Below are the code and all the weights of a small trained network. Each question names an input and a class and asks about switching units off, where a switched-off unit gives its printed mean instead of its output.

import numpy as np


def w(rows, s, z=0):
    codes = np.array(rows[::2]) - 128.0
    scale = np.full(codes.shape[1], s)
    scale[-1] = z or s
    return codes * scale


def norm(h):
    return h / np.sqrt((h * h).mean(-1, keepdims=True) + 1e-5)


def f(y):
    return y / 2 * (1 + np.tanh(0.7978845608 * (y + 0.044715 * y**3)))


def log_softmax(a):
    a = a - a.max(-1, keepdims=True)
    return a - np.log(np.exp(a).sum(-1, keepdims=True))


def net(x, mask):
    res = np.array(x, float).reshape(1, 5) / 4 @ E
    u = 0
    for l in range(4):
        y = f(norm(res) @ A[l][:, :-1].T + A[l][:, -1])
        res = res + np.where(mask[u : u + 6], y, B[l][:, -1]) @ B[l][:, :-1]
        u += 6
    return log_softmax(norm(res)[-1] @ U[:, :-1].T + U[:, -1])


A, B = {}, {}
E = w([
[116,42,10,221],'x0',
[115,123,152,2],'x1',
[49,219,36,76],'x2',
[212,199,62,134],'x3',
[219,150,124,56],'x4',
],0.0075)
A[0] = w([
[165,157,152,253,1],'L0N0',
[163,139,68,122,114],'L0N1',
[173,26,211,140,61],'L0N2',
[192,150,28,118,32],'L0N3',
[89,100,80,245,127],'L0N4',
[149,114,142,139,62],'L0N5',
],0.016,0.0042)
B[0] = w([
[128,230,248,245,190],'L0N0',
[197,142,86,108,168],'L0N1',
[214,55,175,109,222],'L0N2',
[213,204,42,76,192],'L0N3',
[10,101,63,147,254],'L0N4',
[183,87,111,168,126],'L0N5',
],0.017,0.0083)
A[1] = w([
[232,19,146,95,138],'L1N0',
[54,45,61,152,58],'L1N1',
[145,108,142,126,138],'L1N2',
[67,154,196,5,6],'L1N3',
[97,146,152,86,124],'L1N4',
[170,8,219,78,188],'L1N5',
],0.018,0.0021)
B[1] = w([
[114,217,195,105,233],'L1N0',
[47,137,113,128,207],'L1N1',
[107,150,145,114,140],'L1N2',
[169,2,150,127,205],'L1N3',
[155,101,135,140,153],'L1N4',
[47,178,222,107,251],'L1N5',
],0.03,0.011)
A[2] = w([
[173,106,129,121,5],'L2N0',
[138,138,83,38,97],'L2N1',
[178,125,81,32,147],'L2N2',
[95,112,115,54,129],'L2N3',
[158,3,130,133,66],'L2N4',
[185,12,119,116,93],'L2N5',
],0.016,0.0029)
B[2] = w([
[96,132,136,126,133],'L2N0',
[217,110,113,211,191],'L2N1',
[215,96,88,164,234],'L2N2',
[145,121,137,186,185],'L2N3',
[176,69,171,6,250],'L2N4',
[188,11,117,109,254],'L2N5',
],0.014,0.0045)
A[3] = w([
[107,93,127,66,156],'L3N0',
[65,96,57,120,137],'L3N1',
[119,142,151,251,237],'L3N2',
[190,115,65,118,202],'L3N3',
[174,164,75,68,247],'L3N4',
[125,197,115,89,95],'L3N5',
],0.028,0.0015)
B[3] = w([
[217,85,117,133,190],'L3N0',
[15,63,62,96,247],'L3N1',
[216,169,56,14,254],'L3N2',
[90,127,148,231,246],'L3N3',
[143,148,132,251,213],'L3N4',
[121,85,131,210,201],'L3N5',
],0.026,0.0088)
U = w([
[194,39,162,120,122],'0',
[165,154,110,254,98],'1',
[54,120,59,99,110],'2',
[200,182,97,84,21],'3',
[102,174,231,123,251],'4',
],0.022,0.0022)

Each question gives the input, the list of numbers given to net, and the class t.
The units are the neurons (one row each of A and B). Each row of codes is followed by its name. A weight is (code - 128) times the scale printed after its matrix; where a second scale follows, it is the last column's (A, B and U).
mask holds one flag per neuron, layer by layer. A switched-off neuron (its flag False) gives its mean, the last column of its row in B, instead of its output. The means were averaged over made-up inputs and are rounded, as every weight is.
A unit's drop is (log p(t) with every unit on - log p(t) with that unit switched off) / (log p(t) with every unit on - log p(t) with every unit switched off).
unit that matters most: the unit with the biggest drop
top k neurons: the k neurons with the biggest drops, biggest first
k most important neurons of layer l: the k neurons of layer l with the biggest drops, biggest first
drop when u is switched off: that unit's drop, to one decimal
input [0,-5,-6,4,-2], class 3: top 2 neurons => (L3N2 L0N0)
input [4,-6,2,6,-8], class 2: unit that matters most => L0N4
input [-4,6,6,4,6], class 0: 2 most important neurons of layer 1 => (L1N3 L1N0)
input [6,6,4,-7,8], class 0: top 3 neurons => (L0N2 L0N4 L1N3)
input [-6,-2,5,6,-7], class 0: top 2 neurons => (L0N4 L0N3)
input [-8,-7,4,-2,-7], class 3: 2 most important neurons of layer 0 => (L0N2 L0N4)
input [-6,-3,5,5,-3], class 1: top 2 neurons => (L1N5 L0N4)
input [7,-4,-4,2,2], class 2: top 2 neurons => (L0N4 L3N1)
input [7,-5,-6,1,2], class 3: top 2 neurons => (L3N2 L0N0)
input [-6,-8,4,-1,3], class 3: top 2 neurons => (L1N3 L0N3)
input [6,6,-8,8,1], class 4: 2 most important neurons of layer 0 => (L0N2 L0N4)
input [-6,8,-1,0,-4], class 0: top 2 neurons => (L1N3 L0N2)
input [5,7,-5,1,-8], class 2: top 2 neurons => (L0N4 L1N1)
input [4,-6,-2,2,6], class 3: top 3 neurons => (L0N0 L3N2 L2N4)
input [-1,-4,1,2,1], class 3: unit that matters most => L0N0
input [3,7,8,-8,-3], class 0: top 2 neurons => (L1N3 L0N4)
input [-7,6,3,8,7], class 1: 2 most important neurons of layer 3 => (L3N3 L3N4)
input [-3,-3,1,8,-7], class 3: drop when L0N0 is switched off => 0.8
input [8,-6,2,2,-7], class 2: drop when L0N4 is switched off => 0.3
input [-4,8,-1,4,-1], class 0: top neuron => (L0N2)
input [1,-4,8,-8,8], class 0: drop when L0N4 is switched off => 1.2
